Below are the code and all the weights of a small trained network. Each question names an input and a target symbol and asks about switching units off, where a switched-off unit gives its printed mean instead of its output.

import numpy as np


def w(rows, s, z=0):
    codes = np.array(rows[::2]) - 128.0
    scale = np.full(codes.shape[1], s)
    scale[-1] = z or s
    return codes * scale


def norm(h):
    return h / np.sqrt((h * h).mean(-1, keepdims=True) + 1e-5)


def f(y):
    return np.maximum(y, 0)


def softmax(a):
    e = np.exp(a - a.max(-1, keepdims=True))
    return e / e.sum(-1, keepdims=True)


def log_softmax(a):
    a = a - a.max(-1, keepdims=True)
    return a - np.log(np.exp(a).sum(-1, keepdims=True))


def net(x, mask):
    ids = ['αβδηθλξπστψ'.index(c) for c in x.split()]
    T = len(ids)
    res = E[ids] + P[:T]
    u = 0
    for l in range(2):
        q, k, v = (norm(res) @ M[l].T for M in (Q, K, V))
        z = softmax(np.where(np.tri(T) > 0, q @ k.T / 4**0.5, -1e9)) @ v
        res = res + np.where(mask[u], z, O[l][:, -1]) @ O[l][:, :-1]
        u += 1
        y = f(norm(res) @ A[l][:, :-1].T + A[l][:, -1])
        res = res + np.where(mask[u : u + 4], y, B[l][:, -1]) @ B[l][:, :-1]
        u += 4
    return log_softmax(norm(res)[-1] @ U[:, :-1].T + U[:, -1])


Q, K, V, O, A, B = {}, {}, {}, {}, {}, {}
E = w([
[102,84,94,120],'α',
[138,89,199,210],'β',
[146,75,109,157],'δ',
[122,136,111,89],'η',
[100,137,101,136],'θ',
[231,95,103,80],'λ',
[186,129,149,121],'ξ',
[58,92,170,8],'π',
[125,115,160,163],'σ',
[153,164,215,203],'τ',
[250,238,196,148],'ψ',
],0.015)
P = w([
[31,34,200,143],'0',
[254,104,150,82],'1',
[171,141,131,97],'2',
[21,196,131,152],'3',
[78,167,138,124],'4',
[99,163,135,127],'5',
[104,156,139,114],'6',
[132,135,144,97],'7',
[105,151,145,112],'8',
],0.0056)
Q[0] = w([
[112,111,120,254],'0.h1',
[102,82,143,226],'0.h1',
[227,105,184,91],'0.h1',
[187,248,127,217],'0.h1',
],0.0095)
K[0] = w([
[66,25,206,169],'0.h1',
[119,124,125,253],'0.h1',
[239,137,69,195],'0.h1',
[63,55,140,162],'0.h1',
],0.0061)
V[0] = w([
[81,227,66,230],'0.h1',
[130,114,188,3],'0.h1',
[61,84,59,143],'0.h1',
[209,157,163,141],'0.h1',
],0.0053)
O[0] = w([
[182,117,138,119,27],'0.h1',
[87,115,117,146,145],'0.h1',
[195,1,188,119,5],'0.h1',
[102,96,204,213,240],'0.h1',
],0.0078,0.0023)
A[0] = w([
[202,125,192,117,77],'0.n1',
[213,48,138,246,161],'0.n2',
[152,71,150,254,87],'0.n3',
[203,168,173,167,249],'0.n4',
],0.0077,0.0019)
B[0] = w([
[28,45,89,148,185],'0.n1',
[134,185,98,102,223],'0.n2',
[184,112,2,78,208],'0.n3',
[7,186,194,94,254],'0.n4',
],0.0085,0.0071)
Q[1] = w([
[144,184,140,2],'1.h1',
[22,95,69,48],'1.h1',
[178,146,181,133],'1.h1',
[116,129,194,154],'1.h1',
],0.0089)
K[1] = w([
[135,106,175,155],'1.h1',
[141,4,146,152],'1.h1',
[162,160,143,108],'1.h1',
[107,189,146,93],'1.h1',
],0.012)
V[1] = w([
[96,160,255,209],'1.h1',
[118,207,187,16],'1.h1',
[123,12,214,33],'1.h1',
[193,116,141,74],'1.h1',
],0.0075)
O[1] = w([
[61,44,211,70,92],'1.h1',
[135,140,72,21,253],'1.h1',
[7,171,180,156,39],'1.h1',
[129,254,217,99,13],'1.h1',
],0.006,0.0025)
A[1] = w([
[96,104,82,206,194],'1.n1',
[91,138,111,126,254],'1.n2',
[135,112,9,109,107],'1.n3',
[99,143,88,143,43],'1.n4',
],0.012,0.00062)
B[1] = w([
[115,107,254,120,197],'1.n1',
[186,205,93,189,193],'1.n2',
[169,75,152,27,253],'1.n3',
[100,6,96,210,188],'1.n4',
],0.0054,0.0068)
U = w([
[103,188,255,61,223],'α',
[102,5,195,205,212],'β',
[110,154,90,146,97],'δ',
[38,118,41,123,73],'η',
[103,113,139,145,84],'θ',
[149,147,97,142,119],'λ',
[144,51,169,104,90],'ξ',
[92,110,83,108,5],'π',
[171,125,110,149,101],'σ',
[104,75,111,51,60],'τ',
[191,85,34,15,237],'ψ',
],0.0078,0.003)

Each question gives the input, a string of symbols that net reads in full, and the target symbol t.
The units are the heads (4 rows each of Q, K, V and O) and the neurons (one row each of A and B). Each row of codes is followed by its name. A weight is (code - 128) times the scale printed after its matrix; where a second scale follows, it is the last column's (O, A, B and U).
mask holds one flag per unit, layer by layer, with each layer's heads first. A switched-off unit (its flag False) gives its mean, the last column of its rows in O or B, instead of its output. The means were averaged over made-up inputs and are rounded, as every weight is.
A unit's drop is (log p(t) with every unit on - log p(t) with that unit switched off) / (log p(t) with every unit on - log p(t) with every unit switched off).
The circuit of an input: a set's keep is (log p(t) with only the set's units on - log p(t) with every unit switched off) / (log p(t) with every unit on - log p(t) with every unit switched off). Starting from all 10 units, units are removed one at a time, each time the one whose removal leaves the highest keep (on an exact tie, the one counted first), for as long as the keep stays at least 0.8.
circuit, biggest first: the units of the circuit, biggest drop first
most important unit: the unit with the biggest drop
top k neurons: the k neurons with the biggest drops, biggest first
k most important neurons of layer l: the k neurons of layer l with the biggest drops, biggest first
drop when u is switched off: that unit's drop, to one decimal
input δ τ π β ψ ψ ψ η α, target β: circuit, biggest first	0.n4, 1.n1, 1.h1
input ψ δ ψ η θ, target ψ: top 2 neurons	0.n1, 0.n4
input β η β ψ π θ τ α, target β: top neuron	0.n3
input β τ ψ η β ψ λ, target β: 2 most important neurons of layer 1	1.n1, 1.n4
input η σ η ψ β, target η: top 2 neurons	0.n2, 0.n4
input β ψ ξ ψ ψ ψ ξ, target α: 2 most important neurons of layer 0	0.n1, 0.n3
input β β τ β ψ ψ δ β σ, target β: top 3 neurons	0.n3, 0.n4, 1.n1
input η θ τ ψ ξ η λ, target η: 2 most important neurons of layer 0	0.n3, 0.n2
input β δ θ, target β: 2 most important neurons of layer 1	1.n1, 1.n2
input ψ β η η, target ψ: top 3 neurons	0.n4, 0.n1, 0.n2
input β ξ α δ λ, target β: top 2 neurons	0.n3, 0.n4
input ψ σ ψ η, target ψ: top 2 neurons	0.n4, 1.n1
input ψ ψ β, target ψ: top 2 neurons	0.n3, 0.n2
input η θ η δ λ σ β, target η: most important unit	0.n2
input β δ ψ η θ ψ ψ η, target β: drop when 1.h1 is switched off	1.0
input ψ β τ η σ σ, target ψ: drop when 0.n3 is switched off	0.3
input β ψ η, target β: drop when 1.h1 is switched off	0.9
input β β θ, target β: drop when 0.h1 is switched off	0.0
